Here is a tiny trained network, its code and every weight. The questions are about switching its units off for an input and a class, where a switched-off unit gives its printed mean instead of its output.

import numpy as np


def w(rows, s, z=0):
    codes = np.array(rows[::2]) - 128.0
    scale = np.full(codes.shape[1], s)
    scale[-1] = z or s
    return codes * scale


def norm(h):
    return h / np.sqrt((h * h).mean(-1, keepdims=True) + 1e-5)


def f(y):
    return np.maximum(y, 0)


def log_softmax(a):
    a = a - a.max(-1, keepdims=True)
    return a - np.log(np.exp(a).sum(-1, keepdims=True))


def net(x, mask):
    res = np.array(x, float).reshape(1, 5) / 4 @ E
    u = 0
    for l in range(3):
        y = f(norm(res) @ A[l][:, :-1].T + A[l][:, -1])
        res = res + np.where(mask[u : u + 5], y, B[l][:, -1]) @ B[l][:, :-1]
        u += 5
    return log_softmax(norm(res)[-1] @ U[:, :-1].T + U[:, -1])


A, B = {}, {}
E = w([
[168,92,91,16,143,136],'x0',
[2,71,154,101,26,51],'x1',
[110,165,87,90,236,90],'x2',
[206,159,79,94,126,19],'x3',
[179,200,183,25,72,114],'x4',
],0.005)
A[0] = w([
[107,226,152,104,209,103,252],'0.n0',
[191,187,138,149,80,152,178],'0.n1',
[146,117,155,82,184,61,153],'0.n2',
[57,120,254,89,148,168,4],'0.n3',
[125,95,75,157,115,51,231],'0.n4',
],0.0098,0.0016)
B[0] = w([
[43,2,239,135,49,177,255],'0.n0',
[71,242,46,54,113,129,201],'0.n1',
[181,124,116,125,89,140,203],'0.n2',
[94,184,146,72,90,168,225],'0.n3',
[97,87,96,189,105,146,222],'0.n4',
],0.0088,0.0054)
A[1] = w([
[107,143,79,163,108,91,215],'1.n0',
[119,145,120,161,118,142,146],'1.n1',
[37,162,89,2,112,47,191],'1.n2',
[130,161,145,110,55,159,107],'1.n3',
[138,83,125,96,207,216,252],'1.n4',
],0.0093,0.0019)
B[1] = w([
[132,62,133,196,178,193,180],'1.n0',
[180,68,117,73,63,173,160],'1.n1',
[123,120,95,168,151,157,254],'1.n2',
[38,202,133,88,254,184,232],'1.n3',
[74,29,131,217,49,174,210],'1.n4',
],0.0081,0.0066)
A[2] = w([
[157,166,188,82,142,190,237],'2.n0',
[143,12,104,129,118,120,254],'2.n1',
[112,167,121,183,132,146,198],'2.n2',
[55,143,82,170,134,156,234],'2.n3',
[88,220,109,130,87,178,86],'2.n4',
],0.011,0.0022)
B[2] = w([
[2,83,81,162,60,121,182],'2.n0',
[239,44,205,173,36,167,215],'2.n1',
[202,28,118,50,37,209,172],'2.n2',
[220,123,84,149,96,32,246],'2.n3',
[98,164,87,117,199,113,200],'2.n4',
],0.0077,0.012)
U = w([
[163,151,166,67,168,100,78],'0',
[164,213,254,116,156,42,4],'1',
[142,11,208,206,30,151,187],'2',
[15,178,126,60,89,192,194],'3',
],0.0088,0.005)

Each question gives the input, the list of numbers given to net, and the class t.
The units are the neurons (one row each of A and B). Each row of codes is followed by its name. A weight is (code - 128) times the scale printed after its matrix; where a second scale follows, it is the last column's (A, B and U).
mask holds one flag per neuron, layer by layer. A switched-off neuron (its flag False) gives its mean, the last column of its row in B, instead of its output. The means were averaged over made-up inputs and are rounded, as every weight is.
A unit's drop is (log p(t) with every unit on - log p(t) with that unit switched off) / (log p(t) with every unit on - log p(t) with every unit switched off).
The circuit of an input: a set's keep is (log p(t) with only the set's units on - log p(t) with every unit switched off) / (log p(t) with every unit on - log p(t) with every unit switched off). Starting from the 12 units with the biggest drops (on a tie, the unit counted first), units are removed one at a time, each time the one whose removal leaves the highest keep (on an exact tie, the one counted first), for as long as the keep stays at least 0.8.
circuit, biggest first: the units of the circuit, biggest drop first
unit that matters most: the unit with the biggest drop
k most important neurons: the k neurons with the biggest drops, biggest first
top k neurons in layer l: the k neurons of layer l with the biggest drops, biggest first
drop when u is switched off: that unit's drop, to one decimal
input [-1,-4,-8,-3,-1], class 3: unit that matters most : 0.n1
input [2,-3,-3,-2,0], class 3: circuit, biggest first : 0.n1, 2.n1
input [-6,2,-6,1,1], class 3: circuit, biggest first : 2.n1, 1.n3, 0.n1
input [-5,3,-8,5,3], class 0: 2 most important neurons : 0.n0, 2.n3
input [-2,8,8,-5,4], class 3: 2 most important neurons : 0.n3, 2.n1
input [-6,-2,-6,8,1], class 3: top 2 neurons in layer 2 : 2.n1, 2.n4
input [0,5,6,-8,2], class 3: drop when 0.n3 is switched off : 1.1
input [2,2,1,-7,0], class 3: drop when 0.n3 is switched off : 1.4
input [-5,-2,-7,0,6], class 3: drop when 1.n1 is switched off : 0.0
input [0,-8,6,3,7], class 3: 2 most important neurons : 0.n1, 2.n1
